Below is a small trained network, with its code and all its weights. Each question gives an input and a target symbol and asks what happens when units are switched off, that is, made to give their printed mean instead of their output.

import numpy as np


def w(rows, s, z=0):
    codes = np.array(rows[::2]) - 128.0
    scale = np.full(codes.shape[1], s)
    scale[-1] = z or s
    return codes * scale


def f(y):
    return np.maximum(y, 0)


def softmax(a):
    e = np.exp(a - a.max(-1, keepdims=True))
    return e / e.sum(-1, keepdims=True)


def log_softmax(a):
    a = a - a.max(-1, keepdims=True)
    return a - np.log(np.exp(a).sum(-1, keepdims=True))


def net(x, mask):
    ids = ['ΓΛΣΩαβδεζηθξπτ'.index(c) for c in x.split()]
    T = len(ids)
    res = E[ids] + P[:T]
    r = res
    for j in range(2):
        rows = slice(3 * j, 3 * j + 3)
        q, k, v = (r @ M[0][rows].T for M in (Q, K, V))
        z = softmax(np.where(np.tri(T) > 0, q @ k.T / 3**0.5, -1e9)) @ v
        o = O[0][rows]
        res = res + np.where(mask[j], z, o[:, -1]) @ o[:, :-1]
    y = f(res @ A[0][:, :-1].T + A[0][:, -1])
    res = res + np.where(mask[2:6], y, B[0][:, -1]) @ B[0][:, :-1]
    return log_softmax(res[-1] @ U[:, :-1].T + U[:, -1])


Q, K, V, O, A, B = {}, {}, {}, {}, {}, {}
E = w([
[106,93,129,66,79,92,150],'Γ',
[34,85,132,73,72,133,101],'Λ',
[66,93,182,149,199,128,134],'Σ',
[39,145,48,125,144,110,131],'Ω',
[107,38,95,131,69,121,125],'α',
[62,190,122,52,153,84,152],'β',
[137,120,80,109,134,80,174],'δ',
[149,3,150,178,104,152,101],'ε',
[121,75,52,199,151,118,137],'ζ',
[118,183,80,145,232,76,163],'η',
[205,66,132,181,181,107,163],'θ',
[163,155,173,95,196,86,169],'ξ',
[176,43,181,118,104,118,143],'π',
[117,93,216,62,102,117,126],'τ',
],0.0076)
P = w([
[128,125,123,121,115,151,165],'0',
[148,70,112,108,178,37,105],'1',
[78,100,181,152,197,98,46],'2',
[113,146,140,172,97,36,81],'3',
[175,103,71,66,137,76,125],'4',
[102,104,153,97,202,158,76],'5',
[70,139,170,171,108,89,138],'6',
[138,107,85,97,99,70,186],'7',
[103,80,138,74,187,155,155],'8',
[4,94,137,179,155,122,111],'9',
[117,94,153,103,126,57,228],'10',
],0.015)
Q[0] = w([
[254,237,125,96,93,238,76],'H1',
[163,210,134,205,18,74,140],'H1',
[138,76,134,70,136,54,186],'H1',
[136,249,170,234,43,131,13],'H2',
[64,90,159,99,249,248,64],'H2',
[2,70,224,211,158,31,220],'H2',
],0.0076)
K[0] = w([
[123,127,146,138,151,55,24],'H1',
[142,71,85,51,178,114,105],'H1',
[119,138,156,124,160,238,161],'H1',
[171,88,71,80,130,19,91],'H2',
[115,202,160,219,25,80,177],'H2',
[166,130,64,68,86,194,254],'H2',
],0.0087)
V[0] = w([
[145,120,3,149,58,97,147],'H1',
[162,45,123,104,5,127,133],'H1',
[63,129,205,182,184,233,52],'H1',
[2,206,102,47,94,102,138],'H2',
[60,74,61,200,76,159,70],'H2',
[125,51,243,38,36,132,101],'H2',
],0.0099)
O[0] = w([
[154,142,189,90,116,93,180,175],'H1',
[150,184,169,140,151,169,172,218],'H1',
[28,111,40,234,72,112,124,2],'H1',
[193,161,124,145,29,50,46,209],'H2',
[96,161,215,202,102,58,209,167],'H2',
[162,254,112,191,134,208,134,211],'H2',
],0.015,0.0023)
A[0] = w([
[91,172,167,185,89,64,180,194],'N1',
[63,7,153,130,214,104,231,71],'N2',
[225,178,105,175,111,125,42,196],'N3',
[96,140,84,68,167,254,144,254],'N4',
],0.0066,0.0041)
B[0] = w([
[135,84,136,254,90,84,151,255],'N1',
[16,167,100,71,27,174,177,250],'N2',
[105,228,86,79,17,177,74,228],'N3',
[153,68,65,190,211,162,106,228],'N4',
],0.0073,0.0066)
U = w([
[194,227,197,61,135,174,136,126],'Γ',
[131,200,138,215,49,110,121,2],'Λ',
[35,74,12,245,85,97,67,231],'Σ',
[178,69,168,169,87,2,107,218],'Ω',
[202,164,239,175,177,102,202,213],'α',
[161,145,104,54,57,111,48,60],'β',
[220,107,226,6,201,116,144,224],'δ',
[71,144,123,226,149,163,195,68],'ε',
[63,144,180,87,74,112,196,112],'ζ',
[113,30,104,31,114,88,96,57],'η',
[81,104,112,49,167,208,161,59],'θ',
[190,34,64,96,183,152,52,153],'ξ',
[198,125,141,159,242,181,141,168],'π',
[136,188,64,155,120,209,95,25],'τ',
],0.0056,0.0026)

Each question gives the input, a string of symbols that net reads in full, and the target symbol t.
The units are the heads (3 rows each of Q, K, V and O) and the neurons (one row each of A and B). Each row of codes is followed by its name. A weight is (code - 128) times the scale printed after its matrix; where a second scale follows, it is the last column's (O, A, B and U).
mask holds one flag per unit, heads first, then neurons. A switched-off unit (its flag False) gives its mean, the last column of its rows in O or B, instead of its output. The means were averaged over made-up inputs and are rounded, as every weight is.
A unit's drop is (log p(t) with every unit on - log p(t) with that unit switched off) / (log p(t) with every unit on - log p(t) with every unit switched off).
The circuit of an input: a set's keep is (log p(t) with only the set's units on - log p(t) with every unit switched off) / (log p(t) with every unit on - log p(t) with every unit switched off). Starting from all 6 units, units are removed one at a time, each time the one whose removal leaves the highest keep (on an exact tie, the one counted first), for as long as the keep stays at least 0.8.
circuit, biggest first: the units of the circuit, biggest drop first
unit that matters most: the unit with the biggest drop
top k neurons: the k neurons with the biggest drops, biggest first
which heads matter: for each layer, one digit per head in row order, 1 if its drop is at least 0.15 and else 0, layers parted by /
input τ α ξ β θ Λ Γ τ, target Λ: circuit, biggest first : H2, H1
input ζ ξ β π, target ξ: circuit, biggest first : H2
input τ δ ζ π δ Ω, target π: top 2 neurons : N4, N2
input θ π ε α ε, target ε: which heads matter : 01
input Ω ξ Γ ε τ θ ζ Λ η, target ζ: circuit, biggest first : H2, N2
input ζ Ω ξ η ε θ π ζ, target θ: circuit, biggest first : H2, N2
input Λ Σ α ζ Ω Σ Ω θ Ω η Γ, target Ω: top 2 neurons : N2, N1
input β ζ Σ, target β: circuit, biggest first : H2, N3
input ξ Γ π β Ω Λ, target β: circuit, biggest first : H2, N3
input Ω ζ Γ Σ, target Ω: top 2 neurons : N1, N3
input τ α η ζ, target α: circuit, biggest first : H2, N2, H1
input ξ Ω Λ, target ξ: circuit, biggest first : H2, N4
input ε Σ τ, target ε: circuit, biggest first : H2, H1
input ξ β ζ Σ ζ Ω β β Σ Ω ζ, target Σ: circuit, biggest first : H1
input ε δ δ η ε α α Γ, target α: top 2 neurons : N3, N2
input Λ ζ π ξ ζ, target π: circuit, biggest first : H2, N4, N2
input α β Λ ζ θ, target Λ: circuit, biggest first : H2, N3
input ε Λ τ Ω Ω π Γ η, target π: top 3 neurons : N4, N2, N3
input α Σ Σ ζ ζ π ε, target ζ: top 2 neurons : N2, N4
input α ζ ζ, target α: unit that matters most : H1
input Γ Ω Ω Λ ε Γ, target Λ: top 2 neurons : N3, N1
input ζ η Ω β τ θ ξ Ω, target θ: top 3 neurons : N2, N1, N4
input π ζ ε α Γ ξ θ α Ω, target θ: top 2 neurons : N2, N1
